Below is a small trained network, with its code and all its weights. Each question gives an input and a target symbol and asks what happens when units are switched off, that is, made to give their printed mean instead of their output.

import numpy as np


def w(rows, s, z=0):
    codes = np.array(rows[::2]) - 128.0
    scale = np.full(codes.shape[1], s)
    scale[-1] = z or s
    return codes * scale


def f(y):
    return y / 2 * (1 + np.tanh(0.7978845608 * (y + 0.044715 * y**3)))


def softmax(a):
    e = np.exp(a - a.max(-1, keepdims=True))
    return e / e.sum(-1, keepdims=True)


def log_softmax(a):
    a = a - a.max(-1, keepdims=True)
    return a - np.log(np.exp(a).sum(-1, keepdims=True))


def net(x, mask):
    ids = ['ΔΘΞΠΣΦΨβγεζηλμτω'.index(c) for c in x.split()]
    T = len(ids)
    res = E[ids] + P[:T]
    u = 0
    for l in range(2):
        r = res
        for j in range(3):
            rows = slice(4 * j, 4 * j + 4)
            q, k, v = (r @ M[l][rows].T for M in (Q, K, V))
            z = softmax(np.where(np.tri(T) > 0, q @ k.T / 4**0.5, -1e9)) @ v
            o = O[l][rows]
            res = res + np.where(mask[u + j], z, o[:, -1]) @ o[:, :-1]
        u += 3
        y = f(res @ A[l][:, :-1].T + A[l][:, -1])
        res = res + np.where(mask[u : u + 4], y, B[l][:, -1]) @ B[l][:, :-1]
        u += 4
    return log_softmax(res[-1] @ U[:, :-1].T + U[:, -1])


Q, K, V, O, A, B = {}, {}, {}, {}, {}, {}
E = w([
[120,141,100,148],'Δ',
[127,146,106,139],'Θ',
[129,53,88,206],'Ξ',
[104,116,116,215],'Π',
[113,111,106,191],'Σ',
[120,132,101,155],'Φ',
[131,148,101,133],'Ψ',
[122,144,111,147],'β',
[100,130,116,178],'γ',
[126,132,95,149],'ε',
[121,96,101,187],'ζ',
[255,18,78,68],'η',
[108,171,150,165],'λ',
[132,156,99,118],'μ',
[140,159,100,79],'τ',
[127,133,97,131],'ω',
],0.011)
P = w([
[187,162,160,163],'0',
[60,86,123,37],'1',
[173,203,143,162],'2',
[55,69,166,120],'3',
[111,174,8,232],'4',
[68,80,145,101],'5',
],0.014)
Q[0] = w([
[111,87,119,38],'L0H1',
[94,74,148,122],'L0H1',
[109,250,180,164],'L0H1',
[92,118,148,177],'L0H1',
[104,145,79,120],'L0H2',
[119,143,195,170],'L0H2',
[149,138,201,136],'L0H2',
[117,84,126,174],'L0H2',
[101,90,128,75],'L0H3',
[99,113,57,93],'L0H3',
[126,88,143,106],'L0H3',
[178,165,197,69],'L0H3',
],0.013)
K[0] = w([
[151,90,141,75],'L0H1',
[95,119,149,94],'L0H1',
[101,151,144,249],'L0H1',
[83,147,129,143],'L0H1',
[84,91,103,120],'L0H2',
[168,144,132,134],'L0H2',
[177,163,150,110],'L0H2',
[162,121,92,182],'L0H2',
[40,165,178,162],'L0H3',
[65,160,128,92],'L0H3',
[113,169,165,153],'L0H3',
[182,111,152,195],'L0H3',
],0.013)
V[0] = w([
[124,63,166,162],'L0H1',
[130,109,65,98],'L0H1',
[59,152,65,168],'L0H1',
[94,140,229,59],'L0H1',
[103,189,73,78],'L0H2',
[148,110,173,152],'L0H2',
[202,191,174,213],'L0H2',
[158,164,76,148],'L0H2',
[77,169,101,180],'L0H3',
[232,42,93,140],'L0H3',
[104,85,127,254],'L0H3',
[126,110,97,135],'L0H3',
],0.0082)
O[0] = w([
[94,141,175,92,161],'L0H1',
[86,113,160,187,209],'L0H1',
[158,90,131,99,87],'L0H1',
[86,170,127,93,34],'L0H1',
[118,117,116,150,78],'L0H2',
[145,155,114,113,136],'L0H2',
[163,188,114,1,139],'L0H2',
[145,170,170,86,167],'L0H2',
[114,142,243,180,58],'L0H3',
[162,54,88,99,252],'L0H3',
[146,65,241,196,113],'L0H3',
[123,97,99,177,151],'L0H3',
],0.0065,0.0032)
A[0] = w([
[96,72,175,70,251],'L0N1',
[50,133,168,105,185],'L0N2',
[94,226,38,112,89],'L0N3',
[165,121,254,154,161],'L0N4',
],0.0064,0.0024)
B[0] = w([
[103,36,236,1,252],'L0N1',
[21,123,65,116,190],'L0N2',
[144,27,124,96,176],'L0N3',
[182,121,253,37,185],'L0N4',
],0.0044,0.003)
Q[1] = w([
[163,179,146,55],'L1H1',
[187,151,128,24],'L1H1',
[29,156,86,99],'L1H1',
[171,105,166,148],'L1H1',
[143,151,166,129],'L1H2',
[103,167,97,124],'L1H2',
[135,150,92,140],'L1H2',
[132,128,94,100],'L1H2',
[39,95,74,160],'L1H3',
[181,139,94,134],'L1H3',
[246,137,149,2],'L1H3',
[131,6,122,94],'L1H3',
],0.0095)
K[1] = w([
[163,162,172,112],'L1H1',
[197,154,190,166],'L1H1',
[162,217,22,96],'L1H1',
[92,104,187,143],'L1H1',
[132,150,125,158],'L1H2',
[98,131,135,153],'L1H2',
[138,70,163,164],'L1H2',
[138,95,142,160],'L1H2',
[59,134,86,176],'L1H3',
[104,195,122,105],'L1H3',
[254,171,163,113],'L1H3',
[173,153,49,145],'L1H3',
],0.0096)
V[1] = w([
[167,114,138,157],'L1H1',
[129,110,74,159],'L1H1',
[87,185,129,103],'L1H1',
[171,120,156,145],'L1H1',
[163,113,140,167],'L1H2',
[125,157,111,176],'L1H2',
[94,127,139,90],'L1H2',
[162,170,125,123],'L1H2',
[103,146,185,146],'L1H3',
[95,250,164,129],'L1H3',
[115,144,120,85],'L1H3',
[128,177,138,128],'L1H3',
],0.014)
O[1] = w([
[96,144,177,155,144],'L1H1',
[108,183,134,23,154],'L1H1',
[157,89,105,125,70],'L1H1',
[58,130,169,208,138],'L1H1',
[94,149,103,186,137],'L1H2',
[76,114,113,98,85],'L1H2',
[176,91,161,99,125],'L1H2',
[115,143,1,112,129],'L1H2',
[58,24,35,195,62],'L1H3',
[170,56,8,118,10],'L1H3',
[136,149,74,98,128],'L1H3',
[138,115,82,116,90],'L1H3',
],0.0068,0.014)
A[1] = w([
[196,229,66,108,134],'L1N1',
[126,26,141,65,3],'L1N2',
[131,149,207,55,50],'L1N3',
[247,155,1,53,99],'L1N4',
],0.0083,0.0041)
B[1] = w([
[136,147,90,72,180],'L1N1',
[64,255,171,112,134],'L1N2',
[141,48,25,146,248],'L1N3',
[30,178,101,152,174],'L1N4',
],0.0098,0.017)
U = w([
[117,162,131,145,66],'Δ',
[114,178,126,146,77],'Θ',
[138,245,204,179,94],'Ξ',
[183,60,102,200,135],'Π',
[171,81,133,157,215],'Σ',
[133,153,131,154,89],'Φ',
[109,182,142,137,49],'Ψ',
[121,160,119,149,91],'β',
[134,23,107,112,241],'γ',
[124,174,138,149,101],'ε',
[170,163,149,183,160],'ζ',
[189,183,155,90,162],'η',
[102,78,54,149,3],'λ',
[98,198,141,125,33],'μ',
[1,166,194,46,203],'τ',
[112,190,143,138,70],'ω',
],0.0076,0.0052)

Each question gives the input, a string of symbols that net reads in full, and the target symbol t.
The units are the heads (4 rows each of Q, K, V and O) and the neurons (one row each of A and B). Each row of codes is followed by its name. A weight is (code - 128) times the scale printed after its matrix; where a second scale follows, it is the last column's (O, A, B and U).
mask holds one flag per unit, layer by layer, with each layer's heads first. A switched-off unit (its flag False) gives its mean, the last column of its rows in O or B, instead of its output. The means were averaged over made-up inputs and are rounded, as every weight is.
A unit's drop is (log p(t) with every unit on - log p(t) with that unit switched off) / (log p(t) with every unit on - log p(t) with every unit switched off).
The circuit of an input: a set's keep is (log p(t) with only the set's units on - log p(t) with every unit switched off) / (log p(t) with every unit on - log p(t) with every unit switched off). Starting from the 12 units with the biggest drops (on a tie, the unit counted first), units are removed one at a time, each time the one whose removal leaves the highest keep (on an exact tie, the one counted first), for as long as the keep stays at least 0.8.
circuit, biggest first: the units of the circuit, biggest drop first
unit that matters most: the unit with the biggest drop
top k neurons: the k neurons with the biggest drops, biggest first
k most important neurons of layer l: the k neurons of layer l with the biggest drops, biggest first
which heads matter: for each layer, one digit per head in row order, 1 if its drop is at least 0.15 and else 0, layers parted by /
input λ λ Ξ, target λ: which heads matter	011 / 001
input Π Ξ η λ τ, target Ξ: unit that matters most	L0H2
input λ λ ω Ξ Ξ, target λ: which heads matter	111 / 101
input μ λ ε η ε, target λ: circuit, biggest first	(L1H3 L0H3)
input Φ τ η β λ, target τ: circuit, biggest first	(L0H3 L1N3 L1H1 L1N4)
input Θ λ Σ ζ τ, target λ: circuit, biggest first	(L1H3 L0H3)
input λ λ Ξ η η, target λ: circuit, biggest first	(L1H3 L0H3 L1N4)
input η β η, target η: which heads matter	001 / 001
input λ η ε η ω, target η: circuit, biggest first	(L0H3 L1H3 L1H1)
input η λ η λ Π, target λ: circuit, biggest first	(L1H3 L0H3)
input λ Ξ Π η, target τ: which heads matter	100 / 001
input λ λ ε Π λ, target λ: which heads matter	101 / 101
input η Ξ η, target η: circuit, biggest first	(L1H3 L0H3 L1N4)
input η η Δ, target η: 2 most important neurons of layer 1	(L1N1 L1N4)
input Π λ β, target Π: circuit, biggest first	(L0H3 L1H3)
input η λ ε, target η: top neuron	(L1N1)
input λ η β, target λ: which heads matter	001 / 101
input ω Ξ Π η γ, target Ξ: circuit, biggest first	(L1N3 L1H3 L0H2)
input ζ Ξ ε η λ, target Ξ: 2 most important neurons of layer 1	(L1N3 L1N1)
input η Ξ τ η η, target Ξ: which heads matter	010 / 001
input τ Π Θ Θ Θ, target Π: which heads matter	111 / 101
input Ξ η Ξ, target Ξ: unit that matters most	L1H1
input η λ η ε η, target λ: top 2 neurons	(L1N4 L0N2)
input τ η Π, target τ: which heads matter	001 / 001
